Each row, then roughly how far along a hidden order it lies, from 0 to 20
In the rows, 128 means zero.
[104 110 196 128 135 121 110 156 143 146 164 112 107 121 165 198  68 166
 158 111 126 187 122 132 138 123 128  99 107 111 109 117 134 109  99  88
  93 128 138 121 140  90 152 147 133 140 152 133 132 138 146 127 134 138
 116 114 114  94 113 130 167  57  81 118 113  86 125 150 126 140 120 141
 106 140 117 126 145 171 158 155 119 134 178 121 126 130 122 128 124 113
 211 129 108 112  98 123 120 179  99  89  84 118 130 114 118  52 153 117
 114 119 121 154 135 135 142 108  98 149 135 160 102 179 103 176 120 128
 121 127 125 135 114 153 114 144 122 111 134 130 146  94 104  91 109  75
  84 156 147  99 135 106 146 131 107 137 118  93 137 168 138  98 120 136
  94  63 197 148 121  62 143 119 107 126 143 130 150 171 139 121 135 107
 106  98 118 125 123 127 108 111 147 120 108 164 112  93 137 123 154 123
 116 124 106 151  80 122 124  96 129 120  67  70 129  96 118  81 129 112
 152 100 175 152 144 154  99 166 116 115 131 134 111 107 124 128 137 160
 133 125  98 131 137 116 139 141 144 134 131 167 103 126 117 164 137 135] | 18
[177  37 120 145 141 197 111 117 131 106   1 165 193 104 140 140 144 109
 126  82 136 134 103 153  86 131 119 125 128 109  84 113 130 140 120 245
 121 103  89 127 118  53 113 143 137 130 142 140 104 108 197 156 116 189
 177 231 141 157 171 140 101  59 121 151 140  84 110 125 118 122 133  50
  76 222 191 129 153 108 181 103 106 137 117 149  97 103 119 155 190 129
 103 102  86 101 130 131 192  34 124 168 205 147 113  77  96 200 140 127
 115 117 146 132 116 157  80  95 112 118 104 205 133 145 185 125 135 151
 135 128  86 180 129  96 134  80 123 182 167 131 148 118 118 171  96 131
 196 111 136 145 171  97 149 198 120  46 136  91 120 122 142  94 137  60
  75 168  85 141  58  76 250 112 116 126 146 129 123  88 155 133 160   6
 167 111 124 212  95 141 106 156 134 197 165  47 157 108 140 166 137 116
 108 142 121  81 126 108 149  78  10 192  84  49 121 134  64 135 137  89
 204 180  95 190 129 154  97 164 128 133 130 162 148  52 116 136 175 155
 138 156 200 157 131 124 203 111  83 137 114 107 135 153 162 178 196 109] | 2
[137 222 131 124 128  84 120 115 118 135 248  85  61 149 101  92 124 117
 130 178 131  91 150 122 156 112 141 130 125 166 162 140 126 114 166 123
 160 137 161 138 135 174 102 125 120 108 107 128 124 135  82 114 130  95
 110  69 150 121 101 124 138 180 154 110 121 181 152 121 143 135 126 149
 151  77 107 131 102 139  91 160 136 119 106 114 156 148 143 114  85 133
 120 141 145 154 126 130  96 195 127 127 113 115 149 179 155 103 119 150
 123 147 124 115 132 107 155 156 151 136 130  57 120 125 120 106 131 116
 134 100 162  84 139 120 114 158 147 101 114 115 108 172 165 135 149 128
 104 107 139 139  79 145 106  96 112 161 120 157 127 124  96 158 127 181
 185 116 143 129 177 187  15 149 136 111 114 120 120 148 109 120 103 205
  99 146 117  70 151 116 148 119 108  78  95 149 118 158 123 114 108 146
 126 109 145 151 141 146 114 202 214  90 148 197 132 111 168 128 119 138
  80  94 133  79 126 107 154  91 127 146 136 100 116 194 130 108 100  85
 113 106  99 108 118 131  83 151 137 128 126 108 127  95 128  95  90 134] | 15
[151  53  77 160 133 163  85 129 128 118   3 146 152 128  96 101 173 107
  89 137 132  97 131 146 115 125 152 158 134 139 105 108 144 116  97 221
 139 123  80 137 132 191 125 132 142 119 127 126 122 119 131  81 113 130
 153 152 135 151 152  62  81 108 137 145 164 127 138 127 109 113 134  32
 103 207 165 114 142 138 157  79 145 128 116 204  96 122 130 131 141 152
 125  86  87 143 130 140 170  98 183 165 202 187 105 122 124 184  92 137
  99 164 102 126  88 171  75 109 149 149 116 184 147 118 200 109 128 154
 127 140 114 159  86 122 138 111 119 147 116 154 122 150 130 143 137 144
 238  97 107 178 163 120 156 195 140  79 151 159 113 103  94 135 130  90
 116  89  59 146 105  88 127 132 125 134 126 183 146  60 109 159 175  69
 148 138 141 177 112 120 143 151 125 216 214  52 150 144 138 184 123 147
  86 124 132  89 183 114 144 111  46 174 128 121 109 167 107 149 140 143
 141 119  80 137  81 143 138 158 159 121 158 151 145  87 109 100 145 143
 103 133 182 174 122 129 191 107  58 149 147 106 160 157 135 134 213 115] | 3
[150 189 117 137 122 107 125 102 117 117 174  96  94 140 101  80 150  99
 126 161 130  72 151 132 146 111 141 140 130 158 158 131 128 113 170 157
 160 129 162 144 136 163  87 134 131 109 102 131 119 124  90 116 125 126
 120 115 164 129 119 116 101 182 167 126 135 164 147 119 140 127 129  95
 144 104 120 130 111 122 104 147 128 121  97 135 146 135 142 117 118 138
 111 129 139 149 125 128 129 164 152 156 149 135 141 165 143 147 120 161
 115 161 124 108 116 117 123 147 145 134 126  67 125 117 133  95 129 131
 149  92 145 106 127 101 120 138 145 107 132 114 111 176 162 155 141 141
 137  95 137 157  97 141 113 120 125 137 114 149 121 109  98 168 135 163
 188 132 115 112 150 177  48 146 130 112 115 136 110 126 114 131 115 175
 127 143 115  98 142 124 149 134 112  97 113 137 127 151 126 117 110 129
 118 111 153 126 159 138 128 190 173  97 152 193 132 117 151 157 124 130
  95 105  97  88 119 115 153 100 133 140 135 111 125 169 125 111 115  73
 106 112 124 124 120 135 101 138  98 129 124 109 132 102 139 101 132 130] | 11
[184  66  62 135 139 194 106 106 128 107   1 161 183 119 108  79 181  92
 103 131 139  92 115 147  89 134 129 142 144 141 108 125 128 140 149 255
 150 106  82 120 108 116  83 123 125 109 132 131  84 108 164 137 109 161
 169 181 156 182 176 118  83 113 155 150 148 134 125 119 122 122 142  48
  87 215 192 127 131  89 143  84 115 129  79 149 100 111 118 146 161 145
  65 102  89 127 147 135 175  37 137 175 222 153 113 102 111 237 107 128
 124 137 148 112 121 167  65 120 139 104 103 168 157 109 203  95 139 142
 137 132 105 153 143 100 136  84 137 186 140 146 122 157 142 179 123 157
 226  91 132 163 154 120 135 198 130  62 133 121 113  94 111 115 134  82
 114 187  23 151  88 128 203 128 137 129 139 127 122  54 133 148 144  42
 164 141 126 186 104 130 133 167 119 200 168  15 161 157 135 168 114 140
 109 134 134  74 171 117 141 125  34 197 144  94 117 159  85 158 135 123
 176 188  71 155 107 134 124 131 145 148 142 154 155  78 115 123 162 119
 132 151 193 156 123 127 185 112  85 140 127  91 157 149 161 155 177 104] | 0
[101 167 200 125 126  89 122 143 134 142 226  83  79 131 150 179  68 154
 163 126 125 163 134 127 154 116 131 114 109 125 137 123 130 114 128  72
 106 134 169 130 146 105 148 145 130 134 134 134 141 142 112 130 138 121
 104  96 117  83  96 139 164 107  97 108 114 114 134 144 138 141 116 165
 133  93  96 127 131 169 134 179 122 130 168 109 149 135 137 118 108 115
 196 144 132 124 100 122 107 201 104  98  63 108 144 141 135  52 153 137
 115 126 121 140 139 113 171 124 109 155 137 108  93 177  78 157 120 125
 133 109 138 108 119 134 113 162 131  88 134 113 132 113 120 102 115  85
  60 147 148 105 101 117 132  96 106 162 120 111 138 161 133 130 126 167
 139  75 216 127 153 102  79 130 110 118 131 124 135 189 134 110 120 155
 100 106 109  98 138 127 115 105 140  80  93 202 107 100 127 102 146 118
 124 118 119 167  80 135 121 135 187  87  82 117 137  84 150  95 122 114
 124  86 172 113 153 139 119 142 112 123 127 115 104 155 131 129 120 125
 127 114  79 115 133 122  97 152 153 129 123 158  94 102 121 138 109 144] | 20
[153 156 117 142 118 132 121 100 119 109 122 108 110 135 100  78 163  91
 118 147 131  67 146 140 134 116 141 148 133 154 146 123 129 117 167 178
 161 126 148 143 136 161  82 137 134 106 105 131 112 119 103 115 121 144
 131 147 164 138 134 110  83 168 167 133 143 153 143 122 136 124 132  63
 133 130 133 127 118 111 112 129 125 121  94 144 136 124 137 122 140 142
 115 120 127 143 124 129 151 133 161 173 174 152 136 152 134 181 113 162
 112 163 124 107 110 129 108 137 141 132 117  86 130 117 137  95 129 142
 153  94 133 122 120  97 124 124 143 119 140 121 110 181 156 166 135 152
 176  87 137 164 113 135 122 140 132 112 115 150 120 101 103 166 139 145
 186 137  98 111 138 164  84 142 129 116 119 147 110 109 118 139 126 137
 142 138 112 123 135 128 144 142 119 125 136 118 136 148 130 129 114 123
 110 116 153 108 164 134 137 176 147 120 149 169 131 124 135 168 127 130
 106 118  84  97 116 125 152 107 139 138 145 122 133 156 120 113 132  76
 107 121 149 136 122 134 118 124  79 132 126  99 133 107 146 120 153 128] | 8

[152 137 189 140 145  77  80 137 123 125 162 105  96 146 103 106 154 128
 139 139  75 164 144 193 141 134 124 161 107 130 122 142 129 136 134 109
 146  73 132  94 133 102  69 117 118 110 120  70 121 134 138 118 161 112
 120 146 134  67 107  92 129  84  72 132 139 139 118 125] | 9
[176 117 220 147 136  60 101 126 118 122 193  91  98 109 116  88 134 116
 107 133  68 170 152 234 146 128 121 163  69 133 122 134 120 133 126 103
 167  84 139  64 155  91  87 116 124  98 123  61 120 129 156 102 198 119
 110 179 137  97  90  86 122 101  73 132 136 154 104 112] | 10
[109 140  29 119 107 209 240 150 171 128   4 166 170 218 117 155 181 171
 147  90 167  14 120  53 107 129 126 106 210 111 108 181 134 123 140 157
  82 175 105 164 116 170 169 160 181 160 107 151 120 152  97 164  50 146
 119  59  81 168 175 170 100 210 197 103 114 100 140 166] | 14
[129 153 160 134 146  82  60 141 130 134 138 103  99 177 100 117 157 143
 163 141 109 166 135 145 136 141 130 155 142 132 126 144 125 140 127 117
 133  77 132 126 113 111  67 117 116 122 123  82 122 132 121 130 135 108
 128 120 128  50 123 100 129  69  70 136 141 128 129 130] | 7
[122 102  88 129 171 165  53  13  96  96 170 201 132 103 124 191 153 116
  65 114  30  99 139 157 127 110 119 112 110  91 142 119 183 129 184 108
  98 151 101 114  71 127 176 126  93  82 146 149 152 151 151 125 178 138
 130  80 180 187 126 128 116 255 142 123 133 119 132 151] | 20
[147 104  91 141 118 148 175  94 149 117  94 152 133 123 128 147 141 124
  68  90  95  80 143 164 125 119 119 125 125 124 132 147 150 122 133 124
 121 163 127 104 124 134 177 146 149 130 126 100 121 150 132 129 132 148
 106 122 139 206 158 141 111 212 136 117 121 119 112 141] | 14
[114 122  70 132 132 161  99  95 134 123 103 154 126 140 133 160 133 133
  81 105 100 103 130 118 122 125 125 116 150 120 145 128 154 128 152 124
 107 151 120 138  90 134 160 138 127 124 137 131 132 143 116 137 116 133
 124  97 155 167 167 143 122 173 120 126 126 109 130 139] | 14
[150 148 152 135  84 104 226 238 176 153  52  63 119 171 117  67 127 153
 187 127 204 132 124 118 124 148 132 154 150 162 106 155  77 130  82 142
 154 107 154 130 180 131  85 137 179 174  97  84  99 128 103 131  67 129
 111 153  81 101 141 130 125  26 108 127 126 132 116 114] | 1
[134 124 115 143 124 135 127 127 147 119  84 137 118 166 103 138 162 142
 111 107  85  98 139 146 123 128 124 137 137 125 131 148 139 130 142 122
 117 119 123 121 113 127 137 135 143 126 114 106 117 151 115 133 113 123
 111 108 135 145 168 130 112 164  88 122 129 117 116 137] | 12
[122 110  58 129 146 175  97  54 126 117 104 173 133 130 132 176 125 126
  77  96  86  87 130 119 122 119 122 109 140 112 142 124 168 126 166 121
 101 176 116 131  81 143 175 138 117 111 140 145 142 147 127 136 133 144
 125  74 158 194 152 145 121 228 153 124 127 104 136 146] | 17
[138 149 168 141 136  88  69 187 136 132 136  90  93 165  98 108 154 142
 156 139 106 168 137 150 136 143 129 157 133 135 127 148 119 140 120 117
 144  61 136 117 130 108  69 117 123 131 119  70 117 138 124 124 136 111
 119 141 124  67 123  98 126  39  55 136 139 134 121 126] | 5
[142 131 116 142  97 134 208 187 164 138  47 118 130 184 102 108 156 153
 142 106 133  88 136 121 120 138 128 140 156 142 116 155 114 128 117 139
 127 128 119 127 159 134 132 143 168 148  97  82 105 144 101 136  75 118
 108 117  95 127 175 140 117 120  99 118 123 116 116 129] | 8
[110 121  66 109 128 171 138 106 138 131 118 152 150 135 157 138  94 119
  77  91 135  96 124 104 133 124 122 106 144 121 143 137 148 118 136 143
 111 189 125 132 109 144 177 145 139 130 151 158 140 115 129 145 138 149
 135 110 146 149 144 144 128 160 194 125 111 116 139 135] | 15
[151 141 167 140 133  93 126 158 148 127 114 109 109 176  96 109 167 144
 161 130 101 140 140 162 134 137 125 160 124 130 111 160 117 135 128 116
 136  83 132 104 131 112  77 126 139 126 110  67 116 142 126 126 132 115
 113 128 112  84 119 105 117  91  87 127 137 132 117 131] | 8
[121 111  73 125 158 164  80  48 115 111 134 181 135 111 138 178 130 116
  61 102  77 103 135 135 127 113 120 111 126 102 143 126 168 126 165 120
 104 171 117 115  84 134 167 136 112 110 152 156 144 141 141 134 151 148
 130  94 169 184 135 134 120 225 160 126 125 118 134 148] | 18
[115 128  79 128 108 161 161 149 145 133  69 150 136 160 120 132 139 141
 104 100 112  89 130 101 123 130 127 118 157 127 140 142 138 125 137 141
 107 150 119 141 106 139 160 144 151 136 120 121 122 138 103 146  97 122
 122 108 133 132 179 149 119 143 103 122 117 109 129 135] | 12
[137 111  93 135 150 146  84  55 128 111 137 157 121 110 130 167 135 122
  72 104  75 112 139 157 126 116 120 124 122 112 142 134 165 129 153 114
 113 148 125 114 102 128 146 128 116 113 146 125 137 149 142 128 151 149
 120 117 161 198 137 126 117 219 131 127 129 122 114 146] | 15
[111 117  91 130 168 145  23  53 105 110 149 165 114 106 127 181 132 118
  90 120  68 137 132 140 129 118 125 117 127 112 151 113 172 132 167 110
 105 136 122 128  77 119 143 120  90 101 153 153 151 141 138 129 164 134
 135  97 173 165 130 123 130 198 122 133 136 119 135 140] | 16
[122 139  98 136  93 142 189 199 162 142  39 124 134 183 111 107 147 155
 140 107 156  97 128  87 118 138 131 131 170 143 122 154 110 127 112 147
 121 129 124 147 141 137 128 146 166 155 104 101 108 137  97 144  61 118
 115 110 100 120 183 148 115  88  94 120 120 112 123 128] | 8
[151 134 158 144 130 103 142 149 152 123  99 117 112 177  90 115 178 149
 157 127  88 126 143 168 129 134 125 156 133 126 111 156 124 135 133 116
 133  89 127 102 127 116  91 126 146 125 102  59 114 150 117 127 134 118
 110 115 114  97 133 109 112 129  82 123 140 129 117 133] | 10
[107 143  64 146  92 162 176 210 162 141   1 128 126 197  92 133 170 171
 138 105 166  60 124  47 107 140 135 123 196 143 129 155 113 132 120 149
 105 116 118 172 119 145 132 143 161 165  98 107 101 155  77 152  12 115
 110  89  99 143 211 160 111 116  60 118 125  95 123 137] | 7
[149 136 130 147 109 124 241 204 174 141  28 102 134 200 102  95 155 156
 169 112 167  88 131 119 115 142 129 148 157 150 102 162  93 128 105 138
 139 118 135 128 164 130 114 143 187 166  88  76  96 148  97 134  64 127
 102 120  79 129 158 143 109 117 107 114 125 120 111 127] | 6
[134 105 124 135 167 142  54  32 107 103 174 168 119  87 124 173 135 111
  76 124  35 133 138 174 130 113 122 124  97 106 143 114 174 129 167 101
 114 135 126 108  88 120 154 120  90  90 146 134 146 146 147 121 179 137
 126 111 175 185 123 117 124 223 122 128 136 128 125 140] | 18
[136 125 151 134 165 107  59  83 121 115 168 130 101 133 110 151 146 126
 135 140  75 146 136 176 131 127 125 147 112 118 123 122 150 135 156  97
 129 106 133 106  98 109 104 115 104  97 131 105 138 141 137 116 174 126
 125 102 151 123 103 103 133 159 120 133 146 131 131 132] | 13
[146 144 169 150 136  85  84 166 140 128 121 100  92 168  89 114 171 147
 164 135  98 156 141 165 133 140 129 161 132 135 120 150 123 142 128 112
 139  67 133 114 124 110  67 117 125 124 109  58 119 148 119 122 123 110
 113 128 123  86 130 100 121  85  46 132 144 132 116 127] | 6
[155 138 189 138 144  82  91 131 133 121 160 111 106 153 106 109 158 130
 141 134  71 144 145 191 142 131 123 163 110 124 118 153 129 134 131 110
 142  90 132  92 127 106  77 120 127 115 121  73 123 138 139 121 166 119
 118 140 129  86  98  95 121 107  99 128 138 140 119 129] | 10
[117 108  65 128 154 169  92  58 122 114 117 178 132 121 131 180 129 126
  75  98  82  96 135 125 123 116 122 111 137 109 144 127 171 127 165 119
 101 165 117 128  82 135 175 135 113 112 147 146 143 145 131 135 144 145
 126  85 165 186 143 140 120 233 148 124 126 110 133 147] | 17
[124 105  83 142 164 150  46  44 110 105 130 178 116 108 118 182 155 123
  72 114  53 115 138 155 122 115 122 119 122 107 147 120 176 132 171 105
 104 138 114 121  78 125 160 123 101 102 142 132 141 159 141 124 152 139
 119  94 173 216 147 128 118 242 107 126 136 114 122 148] | 17
[130 156 122 137  87 125 207 234 180 152  22  89 123 212 106  97 142 167
 207 120 216 111 118  71 117 149 134 147 183 160 103 162  83 131  97 144
 135 109 144 156 158 138  86 141 179 176  95  95 101 139  86 142  39 126
 112 108  74  95 155 143 122  64 117 124 128 114 125 125] | 2
[109 150 126 135 134 124  79 157 136 129  86 126 111 198  85 131 177 157
 181 133  98 129 128 110 125 141 133 141 164 128 124 136 125 137 149 120
 109  87 119 144  85 121  96 123 125 124 109  89 123 147  96 140 109 101
 125  79 127  71 158 123 125 108  71 130 144 109 135 132] | 10
[123 132  72 120  97 178 233 173 168 134  48 137 162 178 134 119 154 150
 110  88 172  51 130  93 121 132 124 114 170 122 121 174 118 119 117 157
 105 168 117 135 138 160 166 157 183 160 115 132 114 133 116 155  75 138
 116 116  97 153 162 160 104 153 167 109 107 115 129 149] | 12
[166 136 178 146 133  77 126 162 147 126 130  97 104 161 100 104 165 138
 144 129  97 142 147 193 137 134 122 166 115 131 111 164 118 135 122 114
 148  77 135  89 150 109  72 124 144 123 111  48 114 144 136 120 151 121
 108 147 115  94 113  98 113  96  83 128 135 140 110 130] | 7
[137 103 138 131 166 129  70  27 105 102 188 158 114  81 127 166 135 108
  77 133  41 136 139 193 134 112 122 126  84 105 138 106 170 127 157  99
 122 132 121  97  98 115 150 116  95  85 142 129 145 141 153 113 206 136
 127 123 168 173 106 102 127 225 140 129 137 138 125 135] | 19
[129 112 110 128 167 148  51  47 110 108 171 156 117  98 131 177 133 113
  80 125  66 132 136 165 131 114 122 122 115 108 143 117 167 130 163 105
 115 141 124 112  91 125 149 120  94  97 149 141 148 140 146 122 182 141
 128 113 173 178 118 118 127 209 135 131 136 124 129 140] | 17
[148 156 179 141 117  65  88 223 149 144 139  40  83 123 113  79 126 141
 143 144 177 198 134 142 134 143 134 162 129 160 138 147  96 139  84 126
 155  56 162 127 168 115  40 115 130 166 120  82 107 129 122 123  93 123
 116 207 121 101 134  98 130   1  33 143 135 144 107 115] | 0
[121 142  73 125  89 173 241 208 171 138  19 130 159 193 122 117 168 161
 125  91 173  55 127  72 115 134 127 116 185 129 122 176 119 122 110 161
 102 146 115 149 143 158 152 155 181 174 104 135 108 141 100 159  42 133
 114 121  92 149 185 162 102 134 137 112 111 112 124 149] | 10
